Below is a small trained network, with its code and all its weights. Each question gives an input and a target symbol and asks what happens when units are switched off, that is, made to give their printed mean instead of their output.

import numpy as np


def w(rows, s, z=0):
    codes = np.array(rows[::2]) - 128.0
    scale = np.full(codes.shape[1], s)
    scale[-1] = z or s
    return codes * scale


def f(y):
    return y / 2 * (1 + np.tanh(0.7978845608 * (y + 0.044715 * y**3)))


def softmax(a):
    e = np.exp(a - a.max(-1, keepdims=True))
    return e / e.sum(-1, keepdims=True)


def log_softmax(a):
    a = a - a.max(-1, keepdims=True)
    return a - np.log(np.exp(a).sum(-1, keepdims=True))


def net(x, mask):
    ids = ['ΘΣβδελξ'.index(c) for c in x.split()]
    T = len(ids)
    res = E[ids] + P[:T]
    u = 0
    for l in range(3):
        q, k, v = (res @ M[l].T for M in (Q, K, V))
        z = softmax(np.where(np.tri(T) > 0, q @ k.T / 4**0.5, -1e9)) @ v
        res = res + np.where(mask[u], z, O[l][:, -1]) @ O[l][:, :-1]
        u += 1
        y = f(res @ A[l][:, :-1].T + A[l][:, -1])
        res = res + np.where(mask[u : u + 4], y, B[l][:, -1]) @ B[l][:, :-1]
        u += 4
    return log_softmax(res[-1] @ U[:, :-1].T + U[:, -1])


Q, K, V, O, A, B = {}, {}, {}, {}, {}, {}
E = w([
[147,72,74,213,124,237,111],'Θ',
[236,127,191,144,216,147,172],'Σ',
[133,171,126,165,64,56,87],'β',
[98,197,252,144,188,243,147],'δ',
[164,98,191,100,69,118,172],'ε',
[135,129,77,97,186,147,61],'λ',
[150,138,68,118,100,185,207],'ξ',
],0.017)
P = w([
[76,19,100,185,143,92,135],'0',
[144,107,118,162,112,103,140],'1',
[171,137,122,130,96,118,117],'2',
[176,160,125,111,106,145,101],'3',
[191,177,122,98,107,160,90],'4',
[197,194,116,92,101,161,75],'5',
[204,215,118,97,89,158,72],'6',
[208,248,91,130,83,153,89],'7',
[188,254,98,173,36,139,96],'8',
],0.0074)
Q[0] = w([
[56,106,113,134,71,59,123],'0.h1',
[248,149,149,148,76,187,112],'0.h1',
[179,237,147,86,84,158,141],'0.h1',
[3,70,131,171,210,44,204],'0.h1',
],0.0079)
K[0] = w([
[104,115,134,138,157,106,177],'0.h1',
[157,213,103,126,145,189,56],'0.h1',
[196,131,127,137,96,164,70],'0.h1',
[12,22,132,148,174,65,179],'0.h1',
],0.011)
V[0] = w([
[160,173,207,175,77,203,143],'0.h1',
[86,182,173,2,164,183,65],'0.h1',
[107,113,140,143,94,209,79],'0.h1',
[156,119,43,133,109,198,47],'0.h1',
],0.0071)
O[0] = w([
[77,48,59,110,187,97,186,185],'0.h1',
[131,135,110,255,81,90,168,185],'0.h1',
[74,241,109,135,144,66,157,194],'0.h1',
[194,159,143,83,115,122,188,254],'0.h1',
],0.0073,0.0064)
A[0] = w([
[225,109,44,109,104,229,148,252],'0.n1',
[48,248,111,253,129,78,108,242],'0.n2',
[219,170,62,81,201,93,118,134],'0.n3',
[140,216,142,136,38,85,63,85],'0.n4',
],0.0062,0.0032)
B[0] = w([
[46,137,197,219,47,100,93,254],'0.n1',
[254,149,113,50,88,154,43,211],'0.n2',
[69,172,149,151,195,30,66,204],'0.n3',
[249,162,137,49,120,128,109,160],'0.n4',
],0.0063,0.0085)
Q[1] = w([
[106,122,182,27,104,94,218],'1.h1',
[108,220,124,40,192,201,85],'1.h1',
[210,156,186,148,94,254,219],'1.h1',
[155,96,159,136,84,220,110],'1.h1',
],0.01)
K[1] = w([
[148,1,96,137,153,169,109],'1.h1',
[207,149,76,222,111,121,153],'1.h1',
[129,97,6,87,186,104,164],'1.h1',
[107,129,88,77,184,111,190],'1.h1',
],0.0078)
V[1] = w([
[165,88,138,206,136,34,174],'1.h1',
[160,152,145,82,69,79,207],'1.h1',
[74,186,174,116,244,50,129],'1.h1',
[166,111,255,128,88,227,192],'1.h1',
],0.0078)
O[1] = w([
[154,56,176,254,84,67,128,149],'1.h1',
[145,58,236,114,184,149,107,24],'1.h1',
[207,92,75,186,219,137,117,250],'1.h1',
[147,162,206,179,133,218,162,81],'1.h1',
],0.0093,0.0018)
A[1] = w([
[58,117,139,121,180,165,66,251],'1.n1',
[167,118,175,55,123,42,254,227],'1.n2',
[93,156,125,240,68,197,73,217],'1.n3',
[142,143,158,157,240,174,112,220],'1.n4',
],0.0079,0.0033)
B[1] = w([
[102,126,254,106,42,161,114,153],'1.n1',
[199,58,84,254,107,120,138,176],'1.n2',
[113,199,162,28,150,35,175,254],'1.n3',
[205,153,221,165,144,171,106,205],'1.n4',
],0.0077,0.0085)
Q[2] = w([
[100,2,41,144,169,166,241],'2.h1',
[144,108,43,29,214,153,120],'2.h1',
[116,213,137,139,108,200,231],'2.h1',
[54,186,145,124,22,32,103],'2.h1',
],0.0057)
K[2] = w([
[70,28,167,116,151,95,117],'2.h1',
[116,140,183,19,184,188,87],'2.h1',
[101,203,111,211,88,221,254],'2.h1',
[110,212,91,85,48,52,147],'2.h1',
],0.0058)
V[2] = w([
[167,99,194,101,103,198,74],'2.h1',
[74,137,75,162,133,178,82],'2.h1',
[225,118,1,106,176,136,125],'2.h1',
[110,111,88,195,108,172,177],'2.h1',
],0.006)
O[2] = w([
[118,208,144,195,75,143,62,95],'2.h1',
[159,169,111,151,241,105,167,3],'2.h1',
[38,124,241,153,125,193,117,193],'2.h1',
[227,204,150,2,173,54,133,58],'2.h1',
],0.0072,0.0048)
A[2] = w([
[165,5,88,225,38,187,254,27],'2.n1',
[17,70,86,136,183,121,146,155],'2.n2',
[41,37,152,164,191,95,130,4],'2.n3',
[39,185,95,55,70,138,193,88],'2.n4',
],0.0065,0.0031)
B[2] = w([
[129,33,85,66,154,234,144,228],'2.n1',
[176,198,104,116,190,168,58,144],'2.n2',
[87,229,219,153,54,72,75,109],'2.n3',
[2,161,136,155,166,32,201,253],'2.n4',
],0.0067,0.0035)
U = w([
[92,162,129,153,106,108,182,159],'Θ',
[163,105,175,248,161,76,141,41],'Σ',
[83,111,162,175,111,153,130,61],'β',
[139,225,116,142,135,238,168,66],'δ',
[166,130,187,72,153,113,124,8],'ε',
[157,140,51,140,112,92,1,254],'λ',
[181,75,154,38,139,131,134,248],'ξ',
],0.0061,0.0038)

Each question gives the input, a string of symbols that net reads in full, and the target symbol t.
The units are the heads (4 rows each of Q, K, V and O) and the neurons (one row each of A and B). Each row of codes is followed by its name. A weight is (code - 128) times the scale printed after its matrix; where a second scale follows, it is the last column's (O, A, B and U).
mask holds one flag per unit, layer by layer, with each layer's heads first. A switched-off unit (its flag False) gives its mean, the last column of its rows in O or B, instead of its output. The means were averaged over made-up inputs and are rounded, as every weight is.
A unit's drop is (log p(t) with every unit on - log p(t) with that unit switched off) / (log p(t) with every unit on - log p(t) with every unit switched off).
The circuit of an input: a set's keep is (log p(t) with only the set's units on - log p(t) with every unit switched off) / (log p(t) with every unit on - log p(t) with every unit switched off). Starting from the 12 units with the biggest drops (on a tie, the unit counted first), units are removed one at a time, each time the one whose removal leaves the highest keep (on an exact tie, the one counted first), for as long as the keep stays at least 0.8.
circuit, biggest first: the units of the circuit, biggest drop first
top k neurons: the k neurons with the biggest drops, biggest first
top k neurons in layer l: the k neurons of layer l with the biggest drops, biggest first
input δ Σ δ, target Σ: circuit, biggest first -> (1.h1)
input λ λ λ Σ ε δ β δ, target β: top 4 neurons -> (0.n4 0.n2 1.n1 0.n1)
input Σ β ε Θ δ Θ, target δ: circuit, biggest first -> (1.h1 0.h1 0.n3)
input λ λ λ ξ β Θ Σ ε Θ, target Σ: circuit, biggest first -> (1.h1 0.h1 0.n3 0.n1)
input δ Σ Θ Σ Θ Σ, target Σ: top 3 neurons -> (1.n2 0.n2 1.n3)
input β Θ Θ ξ Θ, target ξ: circuit, biggest first -> (1.h1 2.h1 1.n2)
input β Θ Θ Σ Θ ε λ Θ, target Σ: circuit, biggest first -> (0.h1 1.h1 0.n3 0.n1)
input Θ ε ξ δ δ Θ Θ β Θ, target β: top 2 neurons -> (0.n1 0.n2)
input δ δ ξ β δ, target ξ: circuit, biggest first -> (1.h1 2.h1 0.h1 0.n1)
input Θ λ β δ Θ λ Θ λ Θ, target λ: circuit, biggest first -> (1.h1 0.n3)
input λ Σ λ ξ β ξ λ Σ λ, target Σ: circuit, biggest first -> (1.h1 0.n3 0.h1)
input δ ξ Σ Θ ξ λ Θ, target ξ: circuit, biggest first -> (1.h1 0.h1 2.h1)
input δ ξ λ λ Θ ξ, target Θ: top 2 neurons -> (0.n1 2.n4)
input δ δ Θ δ Θ δ, target Θ: circuit, biggest first -> (1.h1 2.n4)
input Θ λ Σ λ λ δ δ Θ, target λ: circuit, biggest first -> (0.n3 1.h1)
input λ λ λ Θ Θ δ Σ δ, target Σ: circuit, biggest first -> (1.h1 0.h1 0.n1 0.n3)
input ξ β ξ δ ε Σ Σ λ δ, target ε: top 2 neurons -> (0.n1 1.n2)
input Θ δ ε δ λ Θ ε Σ Θ, target ε: top 3 neurons -> (1.n3 1.n2 0.n1)
input δ λ ξ Θ ξ β λ δ, target λ: top 2 neurons -> (0.n1 0.n2)
input Σ λ Θ, target Θ: top 3 neurons in layer 1 -> (1.n3 1.n4 1.n2)
input δ δ ε, target ξ: top 2 neurons in layer 2 -> (2.n1 2.n4)
input λ ε Θ λ, target ε: top 2 neurons in layer 0 -> (0.n3 0.n2)
input δ Θ λ ξ δ ξ λ, target ξ: top neuron in layer 2 -> (2.n4)
input β λ δ Θ Σ Θ λ β ε, target ξ: top 3 neurons -> (2.n1 1.n2 0.n3)
